Here is a tiny trained network, its code and every weight. The questions are about switching its units off for an input and a target symbol, where a switched-off unit gives its printed mean instead of its output.

import numpy as np


def w(rows, s, z=0):
    codes = np.array(rows[::2]) - 128.0
    scale = np.full(codes.shape[1], s)
    scale[-1] = z or s
    return codes * scale


def f(y):
    return np.maximum(y, 0)


def softmax(a):
    e = np.exp(a - a.max(-1, keepdims=True))
    return e / e.sum(-1, keepdims=True)


def log_softmax(a):
    a = a - a.max(-1, keepdims=True)
    return a - np.log(np.exp(a).sum(-1, keepdims=True))


def net(x, mask):
    ids = ['βγλμπσφω'.index(c) for c in x.split()]
    T = len(ids)
    res = E[ids] + P[:T]
    r = res
    for j in range(3):
        rows = slice(2 * j, 2 * j + 2)
        q, k, v = (r @ M[0][rows].T for M in (Q, K, V))
        z = softmax(np.where(np.tri(T) > 0, q @ k.T / 2**0.5, -1e9)) @ v
        o = O[0][rows]
        res = res + np.where(mask[j], z, o[:, -1]) @ o[:, :-1]
    y = f(res @ A[0][:, :-1].T + A[0][:, -1])
    res = res + np.where(mask[3:15], y, B[0][:, -1]) @ B[0][:, :-1]
    return log_softmax(res[-1] @ U[:, :-1].T + U[:, -1])


Q, K, V, O, A, B = {}, {}, {}, {}, {}, {}
E = w([
[249,182,161,147,131,122,202,198,216,214],'β',
[44,107,105,86,158,180,55,253,111,100],'γ',
[88,58,96,90,128,140,178,136,49,125],'λ',
[185,126,86,213,126,94,184,168,82,104],'μ',
[47,170,132,182,71,97,129,111,37,121],'π',
[95,116,181,100,154,131,161,120,147,76],'σ',
[160,140,118,175,143,208,147,107,99,96],'φ',
[61,101,118,121,119,60,66,109,172,92],'ω',
],0.018)
P = w([
[234,138,241,176,126,91,200,148,60,111],'0',
[94,186,83,107,100,189,247,189,120,125],'1',
[201,91,185,123,44,117,189,160,99,194],'2',
[92,127,98,134,183,93,172,204,75,158],'3',
[182,136,166,89,87,125,133,133,85,174],'4',
[84,116,96,144,184,101,138,170,95,182],'5',
[167,138,127,83,96,131,81,130,123,148],'6',
[78,109,99,170,194,117,105,150,131,188],'7',
[156,148,106,71,109,134,45,116,133,143],'8',
[70,110,103,182,204,134,78,114,153,213],'9',
[149,156,84,63,116,140,9,106,154,124],'10',
[60,110,96,196,213,147,46,98,173,223],'11',
],0.012)
Q[0] = w([
[122,132,61,114,239,168,198,159,161,148],'H0',
[207,76,108,65,114,85,122,157,217,181],'H0',
[64,97,36,135,217,155,183,132,119,147],'H1',
[110,30,105,82,47,161,146,194,119,117],'H1',
[137,2,144,74,208,185,133,52,89,45],'H2',
[251,101,72,170,198,202,108,131,53,132],'H2',
],0.016)
K[0] = w([
[193,153,107,58,107,105,132,145,125,72],'H0',
[133,109,122,132,182,120,130,123,174,161],'H0',
[105,103,160,129,112,71,197,134,174,33],'H1',
[157,114,86,93,76,139,151,103,111,109],'H1',
[125,7,147,68,188,212,145,101,113,83],'H2',
[236,97,34,157,164,208,133,126,64,147],'H2',
],0.019)
V[0] = w([
[126,126,203,152,86,195,182,210,60,107],'H0',
[94,118,130,190,140,143,114,136,134,197],'H0',
[151,72,124,124,151,194,116,117,135,129],'H1',
[126,111,127,119,128,146,93,155,105,82],'H1',
[100,126,88,135,193,161,29,87,177,223],'H2',
[156,144,185,80,125,172,3,248,80,93],'H2',
],0.012)
O[0] = w([
[222,221,41,127,185,177,193,120,178,140,254],'H0',
[75,110,148,142,103,113,170,172,139,186,149],'H0',
[112,184,165,78,105,146,182,82,100,222,65],'H1',
[94,95,110,94,55,162,147,184,131,158,130],'H1',
[225,213,118,131,134,148,253,140,135,111,55],'H2',
[207,120,160,211,240,127,157,56,63,163,120],'H2',
],0.005,0.0086)
A[0] = w([
[151,125,168,144,126,72,255,153,61,47,169],'N0',
[170,135,125,151,120,167,148,102,123,121,65],'N1',
[151,176,99,73,87,101,164,129,128,90,132],'N2',
[203,62,172,86,91,114,237,85,94,46,79],'N3',
[122,63,215,183,62,88,151,124,98,103,168],'N4',
[172,121,61,131,111,135,102,95,112,141,154],'N5',
[228,89,157,128,66,84,233,153,52,57,71],'N6',
[98,64,93,136,171,126,174,70,102,113,146],'N7',
[196,112,167,80,96,73,178,137,129,78,132],'N8',
[125,122,84,160,89,97,89,102,125,134,91],'N9',
[107,61,211,165,113,30,144,140,116,156,4],'N10',
[168,113,175,185,66,125,172,52,90,114,73],'N11',
],0.016,0.0048)
B[0] = w([
[91,104,95,37,87,202,131,161,105,101,169],'N0',
[63,107,131,120,124,104,126,114,144,126,168],'N1',
[130,112,126,121,128,158,130,140,94,156,183],'N2',
[156,5,133,170,141,189,147,51,120,121,150],'N3',
[133,115,102,96,155,29,177,156,148,131,251],'N4',
[124,151,165,96,109,108,149,133,100,130,215],'N5',
[194,196,73,73,115,128,52,104,196,139,156],'N6',
[157,141,131,202,108,92,107,129,149,151,218],'N7',
[58,112,174,188,134,131,126,112,74,72,176],'N8',
[155,95,141,134,158,144,136,116,172,101,252],'N9',
[141,193,152,136,98,228,99,111,82,151,255],'N10',
[71,151,89,87,171,141,183,70,132,180,145],'N11',
],0.021,0.0063)
U = w([
[139,72,207,117,143,154,121,100,112,91,153],'β',
[65,110,71,95,93,184,112,219,94,148,217],'γ',
[132,176,225,124,124,63,125,154,37,110,147],'λ',
[102,153,133,108,135,140,106,72,146,175,4],'μ',
[168,110,128,138,84,121,84,92,105,175,53],'π',
[108,253,164,229,144,142,55,79,215,131,149],'σ',
[173,166,124,86,126,99,90,111,148,110,22],'φ',
[62,146,87,193,187,7,172,164,199,141,254],'ω',
],0.0055,0.0031)

Each question gives the input, a string of symbols that net reads in full, and the target symbol t.
The units are the heads (2 rows each of Q, K, V and O) and the neurons (one row each of A and B). Each row of codes is followed by its name. A weight is (code - 128) times the scale printed after its matrix; where a second scale follows, it is the last column's (O, A, B and U).
mask holds one flag per unit, heads first, then neurons. A switched-off unit (its flag False) gives its mean, the last column of its rows in O or B, instead of its output. The means were averaged over made-up inputs and are rounded, as every weight is.
A unit's drop is (log p(t) with every unit on - log p(t) with that unit switched off) / (log p(t) with every unit on - log p(t) with every unit switched off).
The circuit of an input: a set's keep is (log p(t) with only the set's units on - log p(t) with every unit switched off) / (log p(t) with every unit on - log p(t) with every unit switched off). Starting from the 12 units with the biggest drops (on a tie, the unit counted first), units are removed one at a time, each time the one whose removal leaves the highest keep (on an exact tie, the one counted first), for as long as the keep stays at least 0.8.
circuit, biggest first: the units of the circuit, biggest drop first
k most important neurons: the k neurons with the biggest drops, biggest first
which heads matter: for each layer, one digit per head in row order, 1 if its drop is at least 0.15 and else 0, layers parted by /
input λ γ ω φ, target γ: circuit, biggest first : (N0)
input σ β σ ω, target γ: which heads matter : 001
input ω ω σ β μ ω σ φ γ σ β π, target γ: which heads matter : 101
input ω ω β ω ω ω ω σ, target γ: which heads matter : 001
input σ β μ φ σ σ ω σ ω ω σ φ, target ω: which heads matter : 001
input σ ω σ ω σ σ ω σ λ β π, target ω: circuit, biggest first : (H0; N10; N4)
input ω ω ω φ γ σ γ ω σ γ, target σ: circuit, biggest first : (H2; N4)
input λ σ σ β, target γ: which heads matter : 000
input σ β ω ω λ ω ω ω π λ, target ω: which heads matter : 000
input ω μ λ, target π: which heads matter : 000
input σ ω γ ω μ β σ σ, target σ: which heads matter : 100
input μ ω σ ω σ σ π σ ω, target β: which heads matter : 000
input γ ω π π π β σ γ ω γ, target σ: circuit, biggest first : (H2; N7)
input ω ω ω ω π ω π π π ω φ, target μ: which heads matter : 001
input ω β λ ω σ λ, target ω: circuit, biggest first : (N7)
input π φ σ ω, target γ: circuit, biggest first : (H2; N0; N4)
input μ β σ γ γ π ω γ π β λ, target π: 2 most important neurons : (N7; N3)
input γ ω σ ω ω ω ω, target λ: circuit, biggest first : (N10; N4; H0)
input π ω π π β, target σ: circuit, biggest first : (N6; N8)
input φ ω γ ω σ γ σ φ, target ω: 4 most important neurons : (N10; N1; N6; N7)
input σ β ω ω λ σ β, target λ: which heads matter : 000
input ω μ ω σ σ, target β: 2 most important neurons : (N3; N8)
